Below are the code and all the weights of a small trained network. Each question names an input and a target symbol and asks about switching units off, where a switched-off unit gives its printed mean instead of its output.

import numpy as np


def w(rows, s, z=0):
    codes = np.array(rows[::2]) - 128.0
    scale = np.full(codes.shape[1], s)
    scale[-1] = z or s
    return codes * scale


def norm(h):
    return h / np.sqrt((h * h).mean(-1, keepdims=True) + 1e-5)


def f(y):
    return np.maximum(y, 0)


def softmax(a):
    e = np.exp(a - a.max(-1, keepdims=True))
    return e / e.sum(-1, keepdims=True)


def log_softmax(a):
    a = a - a.max(-1, keepdims=True)
    return a - np.log(np.exp(a).sum(-1, keepdims=True))


def net(x, mask):
    ids = ['ΠΦαγδεζηθλμξστψω'.index(c) for c in x.split()]
    T = len(ids)
    res = E[ids] + P[:T]
    u = 0
    for l in range(2):
        r = norm(res)
        for j in range(2):
            rows = slice(2 * j, 2 * j + 2)
            q, k, v = (r @ M[l][rows].T for M in (Q, K, V))
            z = softmax(np.where(np.tri(T) > 0, q @ k.T / 2**0.5, -1e9)) @ v
            o = O[l][rows]
            res = res + np.where(mask[u + j], z, o[:, -1]) @ o[:, :-1]
        u += 2
        y = f(norm(res) @ A[l][:, :-1].T + A[l][:, -1])
        res = res + np.where(mask[u : u + 12], y, B[l][:, -1]) @ B[l][:, :-1]
        u += 12
    return log_softmax(norm(res)[-1] @ U[:, :-1].T + U[:, -1])


Q, K, V, O, A, B = {}, {}, {}, {}, {}, {}
E = w([
[134,114,122,119,118,217,159,174,194,126,100,189],'Π',
[106,121,158,173,49,161,103,147,195,83,155,145],'Φ',
[163,90,138,171,165,128,88,183,155,31,134,131],'α',
[172,66,123,125,129,67,122,156,214,87,159,96],'γ',
[168,133,144,155,202,181,147,180,200,108,159,176],'δ',
[120,148,68,160,116,172,128,191,196,107,68,63],'ε',
[113,190,91,117,115,80,186,208,157,60,110,156],'ζ',
[150,124,114,70,114,115,156,77,254,171,126,110],'η',
[152,187,142,183,173,111,89,59,191,108,125,107],'θ',
[108,180,145,182,133,163,129,139,190,160,185,27],'λ',
[104,133,156,163,74,95,96,127,101,51,85,63],'μ',
[132,217,164,66,88,129,83,165,125,135,119,99],'ξ',
[117,135,173,78,124,132,183,87,142,80,60,78],'σ',
[144,99,147,91,167,137,123,128,76,129,109,60],'τ',
[154,175,189,118,130,117,124,111,74,175,103,126],'ψ',
[93,150,149,117,159,118,193,126,76,134,163,133],'ω',
],0.0087)
P = w([
[254,137,137,154,84,166,192,130,121,88,173,109],'0',
[211,156,151,135,108,156,172,131,141,91,161,97],'1',
[193,168,153,125,121,151,164,127,134,94,145,91],'2',
[153,154,162,117,131,145,140,136,156,103,140,94],'3',
[128,156,169,113,139,140,128,135,161,110,130,96],'4',
[104,142,162,113,144,133,112,140,162,111,124,100],'5',
[79,131,155,113,154,134,106,145,167,123,121,103],'6',
[52,131,145,125,167,120,94,144,170,128,103,107],'7',
[37,117,145,122,170,119,79,147,171,131,101,118],'8',
[21,109,139,127,186,111,72,144,172,139,96,130],'9',
],0.0071)
Q[0] = w([
[2,117,163,121,194,116,95,179,243,88,104,94],'0.h1',
[175,204,221,98,104,145,177,120,140,90,90,55],'0.h1',
[52,135,199,102,146,133,118,174,217,74,87,103],'0.h2',
[68,108,53,160,142,110,108,110,139,126,154,181],'0.h2',
],0.0091)
K[0] = w([
[2,170,161,79,159,82,91,102,131,149,91,79],'0.h1',
[153,174,199,77,124,118,159,66,58,129,146,67],'0.h1',
[29,134,167,104,188,108,70,130,114,179,98,133],'0.h2',
[118,119,67,139,105,114,83,156,195,92,121,113],'0.h2',
],0.0083)
V[0] = w([
[101,143,104,60,104,136,151,253,100,130,83,139],'0.h1',
[160,115,110,66,167,153,179,101,171,193,139,139],'0.h1',
[149,153,131,108,93,114,88,140,182,111,113,182],'0.h2',
[111,66,99,125,139,129,156,173,189,58,141,128],'0.h2',
],0.0058)
O[0] = w([
[243,188,176,138,127,120,149,185,35,188,88,67,158],'0.h1',
[119,91,3,163,145,151,50,232,135,137,96,155,139],'0.h1',
[111,83,189,153,123,88,108,222,167,181,96,158,6],'0.h2',
[96,74,136,28,70,164,128,221,109,116,162,86,88],'0.h2',
],0.0045,0.0017)
A[0] = w([
[166,30,115,146,185,174,130,74,69,160,131,83,64],'0.n1',
[109,160,80,142,158,213,69,101,135,46,128,210,19],'0.n2',
[164,196,78,89,111,158,14,93,189,152,133,210,51],'0.n3',
[174,216,78,135,8,161,73,123,98,200,118,139,57],'0.n4',
[201,179,125,154,141,84,21,118,66,191,127,192,109],'0.n5',
[197,35,72,141,142,95,96,66,120,107,160,117,1],'0.n6',
[112,124,148,101,136,135,124,87,119,91,183,170,86],'0.n7',
[126,130,111,60,92,143,48,149,89,198,128,119,96],'0.n8',
[175,138,96,141,105,112,161,66,109,146,145,174,87],'0.n9',
[225,166,70,33,30,90,83,108,106,155,192,147,37],'0.n10',
[156,94,174,150,53,129,104,153,107,130,193,173,32],'0.n11',
[53,136,153,167,32,142,208,188,163,97,123,251,192],'0.n12',
],0.0035,0.0023)
B[0] = w([
[109,242,59,85,158,122,23,78,140,121,140,218,182],'0.n1',
[166,209,139,141,148,188,132,138,98,139,87,197,175],'0.n2',
[170,155,74,125,81,122,94,157,198,186,146,175,183],'0.n3',
[99,168,171,164,135,136,110,179,196,60,151,72,157],'0.n4',
[120,98,160,131,224,93,107,164,198,72,91,55,179],'0.n5',
[159,148,96,89,117,97,74,130,139,117,156,95,144],'0.n6',
[118,148,91,132,147,146,140,151,109,114,161,152,145],'0.n7',
[109,67,120,102,130,182,138,127,110,114,163,94,151],'0.n8',
[131,116,171,166,114,122,106,137,146,168,141,158,145],'0.n9',
[166,168,140,80,46,98,120,174,153,166,121,127,153],'0.n10',
[156,124,37,123,126,94,127,97,172,99,110,132,142],'0.n11',
[146,193,108,98,178,140,42,4,134,143,186,135,250],'0.n12',
],0.0036,0.002)
Q[1] = w([
[173,194,166,100,170,187,116,78,166,74,135,41],'1.h1',
[254,128,59,207,40,133,204,70,28,183,126,121],'1.h1',
[4,124,240,140,119,102,124,239,253,127,139,147],'1.h2',
[148,215,128,73,195,168,88,110,209,44,100,34],'1.h2',
],0.0075)
K[1] = w([
[73,170,144,117,149,97,165,114,51,142,123,109],'1.h1',
[231,124,110,121,89,147,146,117,131,94,156,183],'1.h1',
[2,101,150,136,151,110,134,139,133,144,71,104],'1.h2',
[116,98,118,99,197,119,112,103,53,150,88,107],'1.h2',
],0.009)
V[1] = w([
[189,79,124,106,77,95,17,109,197,101,51,97],'1.h1',
[166,105,169,63,172,55,109,130,106,116,134,253],'1.h1',
[137,142,121,115,211,136,27,143,88,205,219,102],'1.h2',
[186,184,138,179,118,125,98,200,231,125,222,116],'1.h2',
],0.0041)
O[1] = w([
[192,90,118,130,134,220,33,51,127,159,106,54,123],'1.h1',
[148,145,188,96,78,101,46,153,255,78,82,180,1],'1.h1',
[189,130,137,74,144,102,33,92,58,145,249,153,174],'1.h2',
[36,75,187,154,150,57,90,130,89,206,112,179,178],'1.h2',
],0.0047,0.0035)
A[1] = w([
[123,163,179,55,69,87,189,172,109,93,133,191,60],'1.n1',
[181,78,29,143,30,83,13,225,126,168,75,154,34],'1.n2',
[89,144,131,49,154,201,103,63,76,168,1,169,83],'1.n3',
[190,220,166,152,42,178,194,99,90,141,126,151,133],'1.n4',
[96,124,186,84,107,133,180,48,120,83,101,106,3],'1.n5',
[160,105,136,16,58,172,145,94,188,246,128,222,152],'1.n6',
[149,232,105,130,181,160,204,110,162,224,152,152,60],'1.n7',
[87,137,45,132,165,65,190,111,97,171,57,153,94],'1.n8',
[92,196,99,110,146,81,103,52,63,200,143,205,154],'1.n9',
[183,187,59,164,130,13,137,131,155,143,113,35,38],'1.n10',
[96,147,37,142,40,163,114,94,182,94,142,173,64],'1.n11',
[186,30,135,19,118,148,208,222,11,158,94,110,15],'1.n12',
],0.0041,0.0024)
B[1] = w([
[66,112,124,97,143,126,78,111,88,145,107,102,188],'1.n1',
[116,133,154,29,179,145,172,96,88,153,57,227,156],'1.n2',
[88,123,138,166,153,109,60,139,167,146,131,28,194],'1.n3',
[62,124,134,107,131,130,70,130,134,147,125,185,224],'1.n4',
[155,140,108,97,181,173,136,119,109,138,127,169,182],'1.n5',
[107,99,143,115,115,124,108,122,2,75,109,119,218],'1.n6',
[159,114,74,81,110,99,135,109,69,181,60,128,255],'1.n7',
[98,85,114,124,169,73,140,129,105,113,138,75,170],'1.n8',
[87,118,90,148,164,65,126,161,143,146,94,99,238],'1.n9',
[220,99,104,138,82,97,144,139,142,111,120,143,220],'1.n10',
[95,167,78,110,113,95,94,135,109,122,97,112,171],'1.n11',
[90,235,90,158,126,124,120,121,238,159,200,124,173],'1.n12',
],0.0057,0.0024)
U = w([
[96,104,96,78,127,208,72,154,78,193,51,201,202],'Π',
[44,139,121,166,55,151,50,79,219,109,181,177,97],'Φ',
[159,57,186,179,190,166,101,211,98,15,172,156,126],'α',
[187,2,149,108,107,62,139,153,196,95,197,110,163],'γ',
[173,145,160,115,227,216,177,171,155,186,175,237,122],'δ',
[145,133,51,164,102,193,170,189,179,102,41,57,131],'ε',
[98,203,87,79,119,28,187,194,108,73,135,186,241],'ζ',
[148,25,96,36,49,80,123,78,130,184,89,122,221],'η',
[167,171,87,215,186,70,90,29,183,130,80,174,90],'θ',
[123,143,102,200,106,152,174,144,146,223,228,77,150],'λ',
[106,106,179,186,26,117,118,64,29,27,109,101,95],'μ',
[165,198,201,80,61,105,85,231,151,176,131,110,5],'ξ',
[107,150,187,74,151,182,233,28,168,83,109,104,27],'σ',
[227,176,62,66,136,162,75,89,80,87,211,100,185],'τ',
[202,138,228,191,141,61,116,156,56,212,52,129,70],'ψ',
[28,73,54,185,162,89,186,130,54,148,189,149,77],'ω',
],0.0071,0.0019)

Each question gives the input, a string of symbols that net reads in full, and the target symbol t.
The units are the heads (2 rows each of Q, K, V and O) and the neurons (one row each of A and B). Each row of codes is followed by its name. A weight is (code - 128) times the scale printed after its matrix; where a second scale follows, it is the last column's (O, A, B and U).
mask holds one flag per unit, layer by layer, with each layer's heads first. A switched-off unit (its flag False) gives its mean, the last column of its rows in O or B, instead of its output. The means were averaged over made-up inputs and are rounded, as every weight is.
A unit's drop is (log p(t) with every unit on - log p(t) with that unit switched off) / (log p(t) with every unit on - log p(t) with every unit switched off).
The circuit of an input: a set's keep is (log p(t) with only the set's units on - log p(t) with every unit switched off) / (log p(t) with every unit on - log p(t) with every unit switched off). Starting from the 12 units with the biggest drops (on a tie, the unit counted first), units are removed one at a time, each time the one whose removal leaves the highest keep (on an exact tie, the one counted first), for as long as the keep stays at least 0.8.
circuit, biggest first: the units of the circuit, biggest drop first
k most important neurons of layer l: the k neurons of layer l with the biggest drops, biggest first
heads that matter: for each layer, one digit per head in row order, 1 if its drop is at least 0.15 and else 0, layers parted by /
drop when u is switched off: that unit's drop, to one decimal
input τ ε θ ψ τ Π θ Π ω σ, target ζ: heads that matter -> 00 / 10
input η η α ω η, target ζ: circuit, biggest first -> (1.h1)
input γ Φ σ ε ψ τ, target θ: heads that matter -> 01 / 00
input θ θ α, target Φ: heads that matter -> 10 / 00
input θ Π Π Π ω σ μ τ γ, target τ: heads that matter -> 01 / 01
input Π σ τ λ ζ σ α, target ε: heads that matter -> 00 / 01
input ψ γ δ, target θ: circuit, biggest first -> (0.h2 1.n7)
input θ ω μ ω Π Π ξ ε λ η, target ω: circuit, biggest first -> (1.h1 1.n8)
input η γ δ Φ λ ζ, target ω: circuit, biggest first -> (1.h1 1.h2)
input α σ η, target ε: circuit, biggest first -> (1.h2 0.h1)
input λ η Π, target Π: heads that matter -> 10 / 00
input α δ μ ζ τ σ σ σ δ ω, target ζ: heads that matter -> 00 / 11
input θ ξ τ δ, target τ: heads that matter -> 00 / 01
input λ α ψ Π η, target θ: heads that matter -> 11 / 10
input η ψ Π μ σ ζ γ γ η ξ, target ψ: circuit, biggest first -> (0.h1)
input ζ τ λ ε, target τ: circuit, biggest first -> (1.h2 0.n1)
input Π ζ τ μ Π, target τ: circuit, biggest first -> (0.n12 1.h2)
input τ Φ η δ Π, target Π: 2 most important neurons of layer 1 -> (1.n2 1.n6)
input ξ η Π μ θ η, target σ: circuit, biggest first -> (0.h1 1.h2)
input θ τ δ α ψ Π ε ω Φ Φ, target ζ: circuit, biggest first -> (1.h1)
input ε γ Π τ ζ, target τ: circuit, biggest first -> (1.h2 0.n12)
input ψ η ζ σ Φ, target ε: heads that matter -> 00 / 01
input λ η ξ, target ψ: circuit, biggest first -> (0.h2 1.h2)
input ε ξ α σ Π Π η λ Π, target ω: heads that matter -> 00 / 10
input α σ ψ ζ τ μ ε μ τ λ, target τ: heads that matter -> 00 / 01
input τ σ λ ξ θ ω ε θ, target ζ: drop when 1.h1 is switched off -> 1.1
input ε ε σ, target ε: drop when 0.n8 is switched off -> 0.0
input ψ δ τ η τ ω ζ τ τ, target τ: circuit, biggest first -> (1.h2)
input ε α η τ μ μ ζ μ μ, target σ: drop when 1.h2 is switched off -> 0.2
